Below is a small trained network, with its code and all its weights. Each question gives an input and a class and asks what happens when units are switched off, that is, made to give their printed mean instead of their output.

import numpy as np


def w(rows, s, z=0):
    codes = np.array(rows[::2]) - 128.0
    scale = np.full(codes.shape[1], s)
    scale[-1] = z or s
    return codes * scale


def norm(h):
    return h / np.sqrt((h * h).mean(-1, keepdims=True) + 1e-5)


def f(y):
    return np.maximum(y, 0)


def log_softmax(a):
    a = a - a.max(-1, keepdims=True)
    return a - np.log(np.exp(a).sum(-1, keepdims=True))


def net(x, mask):
    res = np.array(x, float).reshape(1, 4) / 4 @ E
    u = 0
    for l in range(2):
        y = f(norm(res) @ A[l][:, :-1].T + A[l][:, -1])
        res = res + np.where(mask[u : u + 6], y, B[l][:, -1]) @ B[l][:, :-1]
        u += 6
    return log_softmax(norm(res)[-1] @ U[:, :-1].T + U[:, -1])


A, B = {}, {}
E = w([
[215,100,110,174,84,83,188,147,133,85,218,109],'x0',
[65,89,175,106,81,129,100,81,58,75,180,190],'x1',
[102,157,65,2,100,150,158,86,163,103,131,125],'x2',
[154,113,136,101,143,118,142,142,55,161,154,124],'x3',
],0.0074)
A[0] = w([
[40,188,55,51,128,199,82,97,93,143,136,84,2],'0.n0',
[135,84,169,143,46,66,142,69,103,36,252,152,49],'0.n1',
[178,198,38,58,84,126,219,132,132,72,167,54,160],'0.n2',
[121,98,195,159,187,174,183,166,169,224,87,89,150],'0.n3',
[185,113,138,223,139,79,130,239,121,182,206,94,204],'0.n4',
[189,123,173,162,104,139,75,116,91,182,40,203,204],'0.n5',
],0.0047,0.0017)
B[0] = w([
[161,167,101,160,104,172,78,154,91,106,167,105,201],'0.n0',
[93,124,108,158,159,77,89,116,156,118,121,58,235],'0.n1',
[84,129,157,143,135,130,157,115,127,254,155,178,249],'0.n2',
[121,102,123,85,126,120,147,145,100,90,119,71,195],'0.n3',
[158,119,102,120,66,145,101,99,162,92,86,103,254],'0.n4',
[122,98,162,148,180,93,174,98,174,126,148,148,195],'0.n5',
],0.01,0.0062)
A[1] = w([
[96,163,56,125,68,41,78,130,50,117,189,93,206],'1.n0',
[202,138,111,154,74,156,199,213,144,53,143,122,14],'1.n1',
[72,84,190,140,84,136,47,1,76,114,112,199,52],'1.n2',
[137,79,129,118,166,97,128,124,139,85,41,60,235],'1.n3',
[41,43,164,157,141,78,135,80,155,94,209,193,6],'1.n4',
[94,71,237,160,180,145,125,138,162,85,83,128,216],'1.n5',
],0.0057,0.0019)
B[1] = w([
[74,202,160,108,186,182,102,94,146,45,106,132,243],'1.n0',
[199,109,151,91,8,170,83,146,162,100,171,59,165],'1.n1',
[220,54,204,149,111,168,165,155,57,136,53,171,244],'1.n2',
[145,97,180,112,210,73,69,86,137,54,195,134,254],'1.n3',
[138,223,17,30,167,107,174,255,105,211,58,156,232],'1.n4',
[110,85,104,183,140,67,181,137,95,170,125,161,242],'1.n5',
],0.0071,0.0053)
U = w([
[123,61,169,173,198,35,107,98,122,74,126,60,252],'0',
[52,254,60,46,167,139,104,167,137,163,132,80,242],'1',
[137,97,164,157,143,79,178,192,41,160,71,166,24],'2',
[68,165,164,77,70,226,87,97,69,61,153,163,95],'3',
[201,70,148,154,34,114,100,127,174,82,166,37,74],'4',
[130,166,77,135,95,97,210,102,165,221,194,105,34],'5',
],0.0071,0.0024)

Each question gives the input, the list of numbers given to net, and the class t.
The units are the neurons (one row each of A and B). Each row of codes is followed by its name. A weight is (code - 128) times the scale printed after its matrix; where a second scale follows, it is the last column's (A, B and U).
mask holds one flag per neuron, layer by layer. A switched-off neuron (its flag False) gives its mean, the last column of its row in B, instead of its output. The means were averaged over made-up inputs and are rounded, as every weight is.
A unit's drop is (log p(t) with every unit on - log p(t) with that unit switched off) / (log p(t) with every unit on - log p(t) with every unit switched off).
The circuit of an input: a set's keep is (log p(t) with only the set's units on - log p(t) with every unit switched off) / (log p(t) with every unit on - log p(t) with every unit switched off). Starting from all 12 units, units are removed one at a time, each time the one whose removal leaves the highest keep (on an exact tie, the one counted first), for as long as the keep stays at least 0.8.
units of the circuit, in order: the units of the circuit, biggest drop first
most important unit: the unit with the biggest drop
k most important neurons: the k neurons with the biggest drops, biggest first
k most important neurons of layer l: the k neurons of layer l with the biggest drops, biggest first
input [0,3,-5,-8], class 2: most important unit -> 1.n4
input [2,5,7,-8], class 1: 3 most important neurons of layer 0 -> [0.n4 0.n1 0.n2]
input [-5,2,1,-2], class 3: units of the circuit, in order -> [1.n4 0.n1]
input [-1,-6,0,-8], class 0: units of the circuit, in order -> [1.n4 1.n3]
input [1,-5,-4,-4], class 4: 2 most important neurons -> [1.n1 0.n4]
input [-6,-8,-3,-7], class 0: units of the circuit, in order -> [1.n3 1.n4 0.n3]
input [4,-7,-6,-6], class 4: units of the circuit, in order -> [1.n1 0.n4]
input [-2,7,0,-7], class 2: 3 most important neurons of layer 1 -> [1.n2 1.n4 1.n5]
input [1,5,3,3], class 1: 3 most important neurons -> [0.n1 1.n4 0.n4]
input [-4,8,-7,-8], class 2: units of the circuit, in order -> [1.n4 1.n2]
input [-6,-6,0,-2], class 0: 3 most important neurons of layer 0 -> [0.n2 0.n3 0.n5]
input [-4,5,0,4], class 2: 3 most important neurons -> [1.n2 0.n5 0.n4]
input [-7,-3,-4,-7], class 0: 2 most important neurons of layer 1 -> [1.n3 1.n4]
input [1,3,5,-2], class 1: most important unit -> 0.n4
input [6,3,6,-6], class 1: 2 most important neurons -> [1.n4 0.n1]
input [1,0,3,-8], class 5: units of the circuit, in order -> [1.n0 0.n2]
input [1,-5,7,4], class 5: 3 most important neurons of layer 0 -> [0.n2 0.n1 0.n3]
input [8,7,1,-3], class 1: units of the circuit, in order -> [1.n4 1.n0]
input [-7,-8,0,-2], class 0: 3 most important neurons of layer 1 -> [1.n3 1.n4 1.n0]
input [7,3,6,-7], class 1: 2 most important neurons -> [1.n4 0.n1]
